Below are the code and all the weights of a small trained network. Each question names an input and a target symbol and asks about switching units off, where a switched-off unit gives its printed mean instead of its output.

import numpy as np


def w(rows, s, z=0):
    codes = np.array(rows[::2]) - 128.0
    scale = np.full(codes.shape[1], s)
    scale[-1] = z or s
    return codes * scale


def f(y):
    return np.maximum(y, 0)


def softmax(a):
    e = np.exp(a - a.max(-1, keepdims=True))
    return e / e.sum(-1, keepdims=True)


def log_softmax(a):
    a = a - a.max(-1, keepdims=True)
    return a - np.log(np.exp(a).sum(-1, keepdims=True))


def net(x, mask):
    ids = ['δεηθξτφ'.index(c) for c in x.split()]
    T = len(ids)
    res = E[ids] + P[:T]
    r = res
    for j in range(3):
        rows = slice(2 * j, 2 * j + 2)
        q, k, v = (r @ M[0][rows].T for M in (Q, K, V))
        z = softmax(np.where(np.tri(T) > 0, q @ k.T / 2**0.5, -1e9)) @ v
        o = O[0][rows]
        res = res + np.where(mask[j], z, o[:, -1]) @ o[:, :-1]
    y = f(res @ A[0][:, :-1].T + A[0][:, -1])
    res = res + np.where(mask[3:7], y, B[0][:, -1]) @ B[0][:, :-1]
    return log_softmax(res[-1] @ U[:, :-1].T + U[:, -1])


Q, K, V, O, A, B = {}, {}, {}, {}, {}, {}
E = w([
[233,172,119,207,151,209],'δ',
[233,74,135,176,161,100],'ε',
[143,192,188,115,128,97],'η',
[45,76,24,136,170,181],'θ',
[217,156,207,190,251,78],'ξ',
[63,179,160,90,148,197],'τ',
[117,51,201,92,111,155],'φ',
],0.015)
P = w([
[162,99,109,117,179,163],'0',
[137,152,134,253,172,142],'1',
[169,7,167,75,254,212],'2',
[72,176,165,252,150,135],'3',
[153,40,168,75,205,191],'4',
[53,169,176,235,107,116],'5',
[143,58,185,56,148,182],'6',
[28,177,212,231,88,103],'7',
[149,92,227,51,101,156],'8',
[36,173,230,225,16,100],'9',
[202,105,191,69,91,197],'10',
],0.0061)
Q[0] = w([
[180,137,194,18,147,246],'head 0',
[106,194,72,189,167,102],'head 0',
[92,234,27,212,140,57],'head 1',
[37,63,148,210,75,6],'head 1',
[55,158,182,235,89,191],'head 2',
[64,122,137,254,132,70],'head 2',
],0.0085)
K[0] = w([
[72,149,128,72,21,175],'head 0',
[158,192,128,160,176,115],'head 0',
[147,187,8,182,190,173],'head 1',
[109,89,39,112,147,97],'head 1',
[79,86,59,134,100,134],'head 2',
[66,87,100,107,131,126],'head 2',
],0.015)
V[0] = w([
[23,177,155,114,166,126],'head 0',
[80,155,79,85,112,104],'head 0',
[38,36,151,137,72,135],'head 1',
[120,167,77,143,169,249],'head 1',
[142,151,98,106,11,169],'head 2',
[158,151,237,98,110,130],'head 2',
],0.011)
O[0] = w([
[115,87,17,61,132,108,126],'head 0',
[75,173,106,116,78,135,2],'head 0',
[101,54,175,125,181,176,178],'head 1',
[198,134,154,71,52,165,150],'head 1',
[109,103,193,31,128,73,19],'head 2',
[173,254,116,83,184,183,172],'head 2',
],0.0094,0.0079)
A[0] = w([
[97,213,154,135,112,1,173],'neuron 0',
[180,100,119,162,139,172,160],'neuron 1',
[187,82,140,156,160,74,142],'neuron 2',
[181,132,81,77,167,63,10],'neuron 3',
],0.0078,0.0014)
B[0] = w([
[126,9,64,117,121,33,145],'neuron 0',
[93,158,167,99,155,70,250],'neuron 1',
[34,150,102,131,79,184,201],'neuron 2',
[70,173,139,70,85,80,143],'neuron 3',
],0.014,0.011)
U = w([
[215,138,156,166,97,162,92],'δ',
[75,199,111,198,144,123,22],'ε',
[229,45,84,180,153,69,252],'η',
[88,115,123,217,54,148,165],'θ',
[78,162,147,103,131,21,74],'ξ',
[56,193,83,53,83,177,87],'τ',
[159,85,159,140,253,131,154],'φ',
],0.0057,0.0038)

Each question gives the input, a string of symbols that net reads in full, and the target symbol t.
The units are the heads (2 rows each of Q, K, V and O) and the neurons (one row each of A and B). Each row of codes is followed by its name. A weight is (code - 128) times the scale printed after its matrix; where a second scale follows, it is the last column's (O, A, B and U).
mask holds one flag per unit, heads first, then neurons. A switched-off unit (its flag False) gives its mean, the last column of its rows in O or B, instead of its output. The means were averaged over made-up inputs and are rounded, as every weight is.
A unit's drop is (log p(t) with every unit on - log p(t) with that unit switched off) / (log p(t) with every unit on - log p(t) with every unit switched off).
The circuit of an input: a set's keep is (log p(t) with only the set's units on - log p(t) with every unit switched off) / (log p(t) with every unit on - log p(t) with every unit switched off). Starting from all 7 units, units are removed one at a time, each time the one whose removal leaves the highest keep (on an exact tie, the one counted first), for as long as the keep stays at least 0.8.
units of the circuit, in order: the units of the circuit, biggest drop first
top k neurons: the k neurons with the biggest drops, biggest first
which heads matter: for each layer, one digit per head in row order, 1 if its drop is at least 0.15 and else 0, layers parted by /
drop when u is switched off: that unit's drop, to one decimal
input η ε φ δ φ ε θ φ, target θ: top 2 neurons => (neuron 2; neuron 1)
input φ τ η ξ δ τ φ φ φ φ δ, target φ: units of the circuit, in order => (head 1)
input φ η φ φ φ δ, target δ: units of the circuit, in order => (head 1; neuron 2)
input η ε δ ξ ε η ξ, target ε: units of the circuit, in order => (head 1; neuron 2)
input δ δ δ δ δ φ ε η φ ξ, target ξ: units of the circuit, in order => (head 1; neuron 3; head 2)
input θ δ ξ ε, target θ: units of the circuit, in order => (neuron 2; head 2)
input θ φ θ φ φ θ δ φ δ ε η, target φ: units of the circuit, in order => (head 1; neuron 2)
input δ τ δ, target τ: which heads matter => 110
input η δ φ δ, target δ: units of the circuit, in order => (head 1; head 0)
input δ φ δ ε τ δ θ η, target θ: units of the circuit, in order => (head 2; neuron 1)
input τ φ δ φ δ δ δ φ δ η, target η: units of the circuit, in order => (neuron 0; head 1; neuron 2)
input θ η φ θ δ ε η ε, target θ: units of the circuit, in order => (head 2; neuron 2)
input δ ε δ φ φ τ δ τ τ ε ε, target τ: which heads matter => 100
input θ δ θ δ φ φ, target θ: which heads matter => 001
input τ η θ ε φ τ ξ δ, target θ: units of the circuit, in order => (head 2)
input δ ξ δ, target ε: top 2 neurons => (neuron 1; neuron 2)
input δ φ δ δ δ τ δ, target τ: top 2 neurons => (neuron 3; neuron 0)
input ξ η δ η, target η: top 3 neurons => (neuron 0; neuron 2; neuron 1)
input θ φ δ φ ξ θ φ φ φ τ, target θ: drop when head 2 is switched off => 0.9
input ε ξ θ, target ε: drop when head 2 is switched off => 0.5
input φ η δ θ η ξ ξ δ φ τ, target θ: drop when neuron 0 is switched off => 0.0
input δ φ δ η δ η ε φ φ φ η, target φ: drop when head 0 is switched off => 0.0
input ξ φ η ξ ξ, target ε: top neuron => (neuron 2)
